Below are the code and all the weights of a small trained network. Each question names an input and a class and asks about switching units off, where a switched-off unit gives its printed mean instead of its output.

import numpy as np


def w(rows, s, z=0):
    codes = np.array(rows[::2]) - 128.0
    scale = np.full(codes.shape[1], s)
    scale[-1] = z or s
    return codes * scale


def f(y):
    return y / 2 * (1 + np.tanh(0.7978845608 * (y + 0.044715 * y**3)))


def log_softmax(a):
    a = a - a.max(-1, keepdims=True)
    return a - np.log(np.exp(a).sum(-1, keepdims=True))


def net(x, mask):
    res = np.array(x, float).reshape(1, 5) / 4 @ E
    y = f(res @ A[0][:, :-1].T + A[0][:, -1])
    res = res + np.where(mask, y, B[0][:, -1]) @ B[0][:, :-1]
    return log_softmax(res[-1] @ U[:, :-1].T + U[:, -1])


A, B = {}, {}
E = w([
[164,181,30,165,78,60,158,249,210],'x0',
[173,246,204,158,206,79,205,117,11],'x1',
[140,147,96,148,162,187,176,85,189],'x2',
[89,193,255,111,91,202,116,193,197],'x3',
[50,193,70,2,39,156,196,116,116],'x4',
],0.0075)
A[0] = w([
[115,178,187,156,84,178,107,203,194,125],'n0',
[133,108,84,192,80,81,12,80,68,228],'n1',
[139,85,169,180,131,110,43,160,85,97],'n2',
[115,53,199,44,114,110,98,69,104,42],'n3',
[75,94,211,132,123,112,170,180,161,67],'n4',
[79,86,153,87,218,167,137,151,94,51],'n5',
[59,169,130,53,98,113,126,101,143,126],'n6',
[178,130,168,196,119,106,121,175,162,105],'n7',
[173,113,136,220,163,112,133,154,136,49],'n8',
[94,67,17,144,187,113,177,35,153,230],'n9',
[50,100,198,63,218,177,120,128,167,159],'n10',
[95,189,109,148,230,116,186,97,123,113],'n11',
[123,202,195,126,178,70,178,134,84,67],'n12',
[83,51,133,119,164,123,101,144,198,80],'n13',
[136,129,94,141,119,115,134,145,99,98],'n14',
[143,77,80,127,120,101,120,119,53,137],'n15',
[204,68,141,159,187,110,108,133,212,114],'n16',
[192,164,156,96,121,62,42,200,60,152],'n17',
[106,159,157,127,150,122,45,37,109,52],'n18',
[116,112,113,177,109,254,145,14,69,81],'n19',
[83,25,52,151,104,148,89,87,136,122],'n20',
[199,75,176,172,143,143,142,87,139,84],'n21',
[158,72,111,121,128,57,156,78,131,34],'n22',
[108,86,72,102,86,193,129,108,187,252],'n23',
[90,146,232,81,56,128,41,136,158,196],'n24',
[156,167,133,130,186,125,180,71,107,101],'n25',
[130,222,61,133,170,59,66,212,171,57],'n26',
[63,117,84,101,67,135,193,104,75,157],'n27',
[129,100,122,144,57,169,81,107,140,83],'n28',
[204,161,82,112,44,60,196,191,232,154],'n29',
[138,155,159,136,162,199,144,138,183,225],'n30',
[74,100,151,95,104,49,86,187,48,178],'n31',
[151,88,142,181,191,155,127,111,173,107],'n32',
],0.0083,0.0044)
B[0] = w([
[98,186,41,176,211,64,142,117,21,234],'n0',
[171,144,125,168,152,151,91,147,81,217],'n1',
[130,201,128,24,57,141,109,26,65,190],'n2',
[11,32,62,145,102,177,237,124,173,192],'n3',
[146,209,57,160,135,44,156,154,114,160],'n4',
[70,109,59,180,34,123,238,106,202,155],'n5',
[185,197,149,112,92,182,90,107,80,189],'n6',
[96,128,46,123,133,188,128,75,76,183],'n7',
[44,138,134,114,113,182,85,140,104,176],'n8',
[187,164,58,156,216,70,105,104,34,228],'n9',
[98,71,109,194,127,96,156,147,71,208],'n10',
[158,165,192,39,191,109,75,214,231,180],'n11',
[55,139,162,61,184,166,86,201,222,201],'n12',
[71,152,221,94,200,150,39,240,227,180],'n13',
[127,166,100,154,136,143,152,137,118,132],'n14',
[124,212,84,174,142,75,98,158,81,178],'n15',
[100,198,132,66,103,253,80,81,55,202],'n16',
[140,83,132,63,176,199,133,179,125,190],'n17',
[50,84,9,188,118,192,144,179,163,170],'n18',
[72,49,83,160,155,194,202,113,113,198],'n19',
[135,172,123,129,217,140,110,223,146,215],'n20',
[112,144,104,106,116,219,103,104,127,173],'n21',
[98,181,57,185,121,72,123,57,197,149],'n22',
[136,130,203,100,178,169,46,183,118,242],'n23',
[193,147,58,167,190,88,121,134,27,245],'n24',
[101,76,114,119,210,132,66,189,154,179],'n25',
[38,63,76,176,98,243,203,121,146,194],'n26',
[176,192,174,70,62,172,87,95,87,192],'n27',
[96,192,128,124,146,127,28,222,212,167],'n28',
[78,20,97,149,157,235,144,82,81,255],'n29',
[235,155,142,183,183,10,105,83,16,199],'n30',
[204,68,176,164,175,140,97,188,89,192],'n31',
[117,168,203,63,76,159,72,11,69,176],'n32',
],0.0059,0.0096)
U = w([
[48,168,160,87,193,135,110,233,212,99],'0',
[2,75,49,194,86,191,226,107,146,88],'1',
[110,210,134,8,24,191,124,49,56,74],'2',
[142,192,75,221,172,52,163,132,81,10],'3',
[155,118,143,127,162,149,156,146,90,252],'4',
[128,134,163,139,86,54,106,111,133,160],'5',
[215,59,205,170,12,95,250,49,231,3],'6',
],0.0084,0.0056)

Each question gives the input, the list of numbers given to net, and the class t.
The units are the neurons (one row each of A and B). Each row of codes is followed by its name. A weight is (code - 128) times the scale printed after its matrix; where a second scale follows, it is the last column's (A, B and U).
mask holds one flag per neuron, in row order. A switched-off neuron (its flag False) gives its mean, the last column of its row in B, instead of its output. The means were averaged over made-up inputs and are rounded, as every weight is.
A unit's drop is (log p(t) with every unit on - log p(t) with that unit switched off) / (log p(t) with every unit on - log p(t) with every unit switched off).
The circuit of an input: a set's keep is (log p(t) with only the set's units on - log p(t) with every unit switched off) / (log p(t) with every unit on - log p(t) with every unit switched off). Starting from the 12 units with the biggest drops (on a tie, the unit counted first), units are removed one at a time, each time the one whose removal leaves the highest keep (on an exact tie, the one counted first), for as long as the keep stays at least 0.8.
circuit, biggest first: the units of the circuit, biggest drop first
unit that matters most: the unit with the biggest drop
k most important neurons: the k neurons with the biggest drops, biggest first
drop when u is switched off: that unit's drop, to one decimal
input [-5,-4,-6,2,3], class 4: unit that matters most -> n24
input [-8,-2,-8,-8,7], class 1: 2 most important neurons -> (n3, n19)
input [5,3,-8,6,4], class 4: 3 most important neurons -> (n17, n31, n29)
input [-6,6,4,2,-7], class 2: circuit, biggest first -> (n32, n2)
input [-2,-8,3,-2,8], class 0: 3 most important neurons -> (n20, n23, n28)
input [6,-6,6,-7,4], class 3: 2 most important neurons -> (n9, n20)
input [-4,-1,0,-6,-2], class 3: circuit, biggest first -> (n9, n15)
input [-4,-7,3,8,3], class 3: 4 most important neurons -> (n24, n30, n0, n10)
input [-3,7,-3,-5,-6], class 0: circuit, biggest first -> (n12, n11)
input [4,-4,-7,7,-1], class 3: circuit, biggest first -> (n0, n24)
input [-4,7,-4,7,-1], class 0: 3 most important neurons -> (n12, n9, n17)
input [-1,-3,-4,-2,-5], class 2: circuit, biggest first -> (n2, n16)
input [7,1,8,-2,-8], class 2: circuit, biggest first -> (n16, n32)
input [2,-8,1,-5,-6], class 0: circuit, biggest first -> (n13)
input [7,8,6,-5,6], class 0: 2 most important neurons -> (n11, n12)
input [-5,-7,6,3,6], class 0: 2 most important neurons -> (n23, n28)
input [-5,-4,4,-4,-7], class 2: 2 most important neurons -> (n32, n16)
input [-3,-3,-7,-5,-7], class 2: 2 most important neurons -> (n2, n16)
input [-7,-6,-6,3,-8], class 2: 2 most important neurons -> (n2, n32)
input [-2,8,-8,1,8], class 0: circuit, biggest first -> (n12)
input [-3,-3,7,-1,5], class 4: circuit, biggest first -> (n9, n23)
input [-8,7,5,4,1], class 1: 2 most important neurons -> (n19, n5)
input [-5,5,3,6,-5], class 3: 4 most important neurons -> (n30, n10, n29, n23)
input [4,2,-3,-8,8], class 2: 4 most important neurons -> (n27, n0, n24, n30)
input [7,8,3,1,-7], class 0: drop when n12 is switched off -> 0.3
input [1,1,0,4,-6], class 2: drop when n14 is switched off -> 0.0
input [-7,-2,-3,1,-8], class 2: circuit, biggest first -> (n2)
